data = [133 133 140 135 105 138 115 133 133 139]
data[0] -> 133
data[-7] -> 135
data[-4] -> 115

arr =
[[140 127 124 135 119 119 145 128 131 139 124 153 126 127 124 130]
 [123 131 130 142 125 125 124 124 133 121 130 153 122 117 139 130]
 [137 127 126 138 124 124 124 126 124 139 135 153 129 129 132 126]
 [121 144 127 125 134 134 122 136 126 118 119 153 124 139 123 129]
 [132 129 134 128 115 115 127 134 124 131 128 153 118 120 126 122]
 [135 130 125 136 146 146 121 126 124 120 129 153 131 129 115 128]
 [118 121 115 133 123 123 129 124 114 123 125 153 125 133 132 139]
 [134 131 136 130 118 118 138 141 132 128 120 153 126 136 123 130]
 [125 126 121 125 123 123 135 112 136 113 128 153 121 126 135 131]
 [120 121 131 132 121 121 126 125 123 136 129 153 137 139 124 114]
 [144 129 126 128 124 124 131 137 140 120 135 153 135 137 127 132]
 [130 120 126 120 128 128 125 121 132 118 119 153 122 131 138 134]
 [128 115 140 126 125 125 130 133 129 117 126 153 117 142 130 130]
 [132 122 124 134 120 120 146 125 131 134 123 153 123 144 120 132]
 [133 119 132 113 125 125 138 137 130 126 115 153 128 131 135 133]]
arr[0,0] = 140
arr[8,10] = 128
arr[6] = [118, 121, 115, 133, 123, 123, 129, 124, 114, 123, 125, 153, 125, 133, 132, 139]
arr[1,8] = 133
arr[7,3] = 130
arr[13,4] = 120
arr[12,11] = 153
arr[14,4] = 125
arr[7,1] = 131
arr[:, 2] = [124, 130, 126, 127, 134, 125, 115, 136, 121, 131, 126, 126, 140, 124, 132]
arr[:, 1] = [127, 131, 127, 144, 129, 130, 121, 131, 126, 121, 129, 120, 115, 122, 119]
arr[5,12] = 131
arr[11,11] = 153
arr[4,9] = 131
arr[:, 7] = [128, 124, 126, 136, 134, 126, 124, 141, 112, 125, 137, 121, 133, 125, 137]
arr[1,7] = 124
arr[6,7] = 124
arr[12,9] = 117
arr[3] = [121, 144, 127, 125, 134, 134, 122, 136, 126, 118, 119, 153, 124, 139, 123, 129]
arr[4,6] = 127
arr[12,8] = 129
arr[:, 15] = [130, 130, 126, 129, 122, 128, 139, 130, 131, 114, 132, 134, 130, 132, 133]
arr[11] = [130, 120, 126, 120, 128, 128, 125, 121, 132, 118, 119, 153, 122, 131, 138, 134]
arr[4,0] = 132
arr[4,10] = 128
arr[6,14] = 132
arr[2,7] = 126
arr[7,11] = 153
arr[14,5] = 125
arr[10] = [144, 129, 126, 128, 124, 124, 131, 137, 140, 120, 135, 153, 135, 137, 127, 132]
arr[9,10] = 129
arr[5,4] = 146
arr[:, 4] = [119, 125, 124, 134, 115, 146, 123, 118, 123, 121, 124, 128, 125, 120, 125]
arr[11,8] = 132
arr[:, 3] = [135, 142, 138, 125, 128, 136, 133, 130, 125, 132, 128, 120, 126, 134, 113]
arr[13,2] = 124
arr[4] = [132, 129, 134, 128, 115, 115, 127, 134, 124, 131, 128, 153, 118, 120, 126, 122]
arr[7] = [134, 131, 136, 130, 118, 118, 138, 141, 132, 128, 120, 153, 126, 136, 123, 130]

B =
[[112 118 109 146 150 105 144 126]
 [118 111 126 137 155 107 150 112]
 [150 113 148 106 121 141 120 112]
 [128 113 127 123 147 106 148 116]
 [149 110 147 104 139 119 126 106]
 [150 115 151 111 117 133 122 109]
 [120 111 111 152 142 107 148 129]
 [152 112 147 108 130 124 126 103]
 [149 113 151 106 123 124 125 109]]
B[0, -8]: 112
B[:, -8]: [112, 118, 150, 128, 149, 150, 120, 152, 149]
B[-4, 1]: 115
B[5]: [150, 115, 151, 111, 117, 133, 122, 109]
B[-2, 2]: 147
B[:, -2]: [144, 150, 120, 148, 126, 122, 148, 126, 125]
B[6, 4]: 142
B[:, 2]: [109, 126, 148, 127, 147, 151, 111, 147, 151]
B[6]: [120, 111, 111, 152, 142, 107, 148, 129]
B[-9, 7]: 126
B[:, -7]: [118, 111, 113, 113, 110, 115, 111, 112, 113]
B[-3, 5]: 107
B[8, -4]: 123
B[:, -3]: [105, 107, 141, 106, 119, 133, 107, 124, 124]
B[0, 3]: 146
B[7]: [152, 112, 147, 108, 130, 124, 126, 103]
B[5, 0]: 150
B[1, 0]: 118
B[:, -5]: [146, 137, 106, 123, 104, 111, 152, 108, 106]
B[1, -1]: 112
B[-3, -5]: 152
B[1, 2]: 126
B[3, -1]: 116
B[-9, -2]: 144
B[:, 7]: [126, 112, 112, 116, 106, 109, 129, 103, 109]

M =
array([[122, 115, 105, 125],
       [150, 102, 142, 115],
       [122, 118, 109, 127],
       [147, 109, 144, 119],
       [119, 123, 113, 130],
       [145, 113, 151, 125],
       [118, 130, 117, 132],
       [146, 124, 155, 127],
       [117, 135, 121, 135]])
Indices start at 0.
(0, 0)	122
(2, 3)	127
(4, 3)	130
(1, 1)	102
(8, 2)	121
(0, 2)	105
(8, 1)	135
(6, 2)	117
(3, 3)	119
(7, 3)	127
(0, 1)	115
(5, 3)	125
(4, 0)	119
(7, 1)	124
(5, 2)	151
(8, 0)	117
(4, 2)	113
(3, 1)	109
(1, 3)	115

x =
109  122  118  111  131  148  124  119  138  125  145
151  122  151  117  102  134  124  136  118  125  112
Rows and columns are counted from 0.
row 0 col 0: 109
row 1 col 8: 118
row 0 col 4: 131
row 0 col 9: 125
row 1 col 0: 151
row 1 col 9: 125
row 0 col 8: 138
